Look-ups in named tables: a row name and a column name give one cell, copied from the table.

Table vegi
,zuk,kor,davezo,luvosi,sofu
tig,6.7,6.1,6.0,6.2,4.5
zar,2.6,7.4,7.7,4.7,6.5
gekonos,4.3,7.1,3.9,5.7,5.8
kur,6.0,6.0,6.4,7.5,2.4
vilu,5.2,4.0,3.5,4.4,3.9
fenoz,4.8,5.3,7.0,5.7,2.3

vilu, kor => 4.0
vilu, zuk => 5.2
kur, kor => 6.0
gekonos, luvosi => 5.7
fenoz, luvosi => 5.7
zar, luvosi => 4.7
tig, sofu => 4.5
fenoz, kor => 5.3
tig, kor => 6.1
kur, davezo => 6.4
tig, luvosi => 6.2
kur, sofu => 2.4
fenoz, zuk => 4.8
zar, kor => 7.4
zar, davezo => 7.7
kur, luvosi => 7.5
vilu, davezo => 3.5
gekonos, kor => 7.1
kur, zuk => 6.0
Row with the largest sofu: zar

sifimi
|  | ziribaz | sekonar | duk | vipuzur | govudo |
|---|---|---|---|---|---|
| suge | 60365 | 75623 | 63657 | 59459 | 67132 |
| vamo | 51300 | 67350 | 84878 | 83637 | 68793 |
| vara | 8357 | 33250 | 70682 | 54840 | 56898 |
| medib | 95634 | 85358 | 33095 | 85669 | 75426 |
| sikabal | 87912 | 52749 | 30319 | 99959 | 86138 |
| kekol | 89945 | 73748 | 60740 | 79636 | 62305 |
| bivole | 30942 | 38171 | 62128 | 73494 | 62906 |

What is the ziribaz of medib in sifimi?
95634
What is the ziribaz of vara in sifimi?
8357
What is the sekonar of suge in sifimi?
75623
What is the govudo of vamo in sifimi?
68793
What is the duk of suge in sifimi?
63657
What is the ziribaz of bivole in sifimi?
30942
What is the vipuzur of vamo in sifimi?
83637
What is the govudo of vara in sifimi?
56898
What is the govudo of suge in sifimi?
67132
What is the ziribaz of kekol in sifimi?
89945
What is the ziribaz of suge in sifimi?
60365
What is the ziribaz of vamo in sifimi?
51300
What is the duk of kekol in sifimi?
60740
What is the govudo of kekol in sifimi?
62305
What is the duk of vara in sifimi?
70682
What is the sekonar of vamo in sifimi?
67350
What is the vipuzur of sikabal in sifimi?
99959
Which row has the largest vipuzur? sikabal

vizer
cols = sot, miv, zef, bap
seka: [4.64, 5.15, -6.86, 0.46]
durod: [-2.37, -2.21, 8.36, 3.30]
dulefe: [-1.98, 2.54, 3.97, 5.76]
savifi: [8.01, 3.74, -6.90, 3.26]

bap of savifi = 3.26
sot of seka = 4.64
miv of savifi = 3.74
zef of dulefe = 3.97
miv of durod = -2.21
zef of durod = 8.36

pagarem.tsv
	masimi	zul	gigo	donusar	sir	paluso	vul	negu
nas	209	46	67	205	136	174	107	174
zif	87	92	132	137	165	148	26	130
roro	170	170	142	95	100	181	117	189
nagotad	177	153	112	68	141	146	135	54
sise	128	128	114	126	148	189	126	92
famep	74	89	153	121	62	85	162	197
lofa	105	67	119	66	78	147	163	144
ruf	24	97	113	167	150	30	117	108
teset	93	97	105	144	183	109	70	26
vitekiz	88	110	140	144	107	93	46	153
renole	168	163	168	105	91	80	73	80
pevo	72	80	108	119	114	104	187	66
muveto	151	165	104	52	62	61	175	139

What is the vul of nagotad in pagarem? 135
What is the zul of nagotad in pagarem? 153
What is the negu of muveto in pagarem? 139
What is the gigo of muveto in pagarem? 104
What is the sir of roro in pagarem? 100
What is the sir of nas in pagarem? 136
What is the masimi of zif in pagarem? 87
What is the masimi of pevo in pagarem? 72
What is the masimi of sise in pagarem? 128
What is the sir of zif in pagarem? 165
What is the negu of zif in pagarem? 130
What is the donusar of vitekiz in pagarem? 144
What is the zul of renole in pagarem? 163
What is the donusar of nas in pagarem? 205
What is the negu of famep in pagarem? 197
What is the paluso of vitekiz in pagarem? 93
What is the negu of nas in pagarem? 174
What is the paluso of sise in pagarem? 189

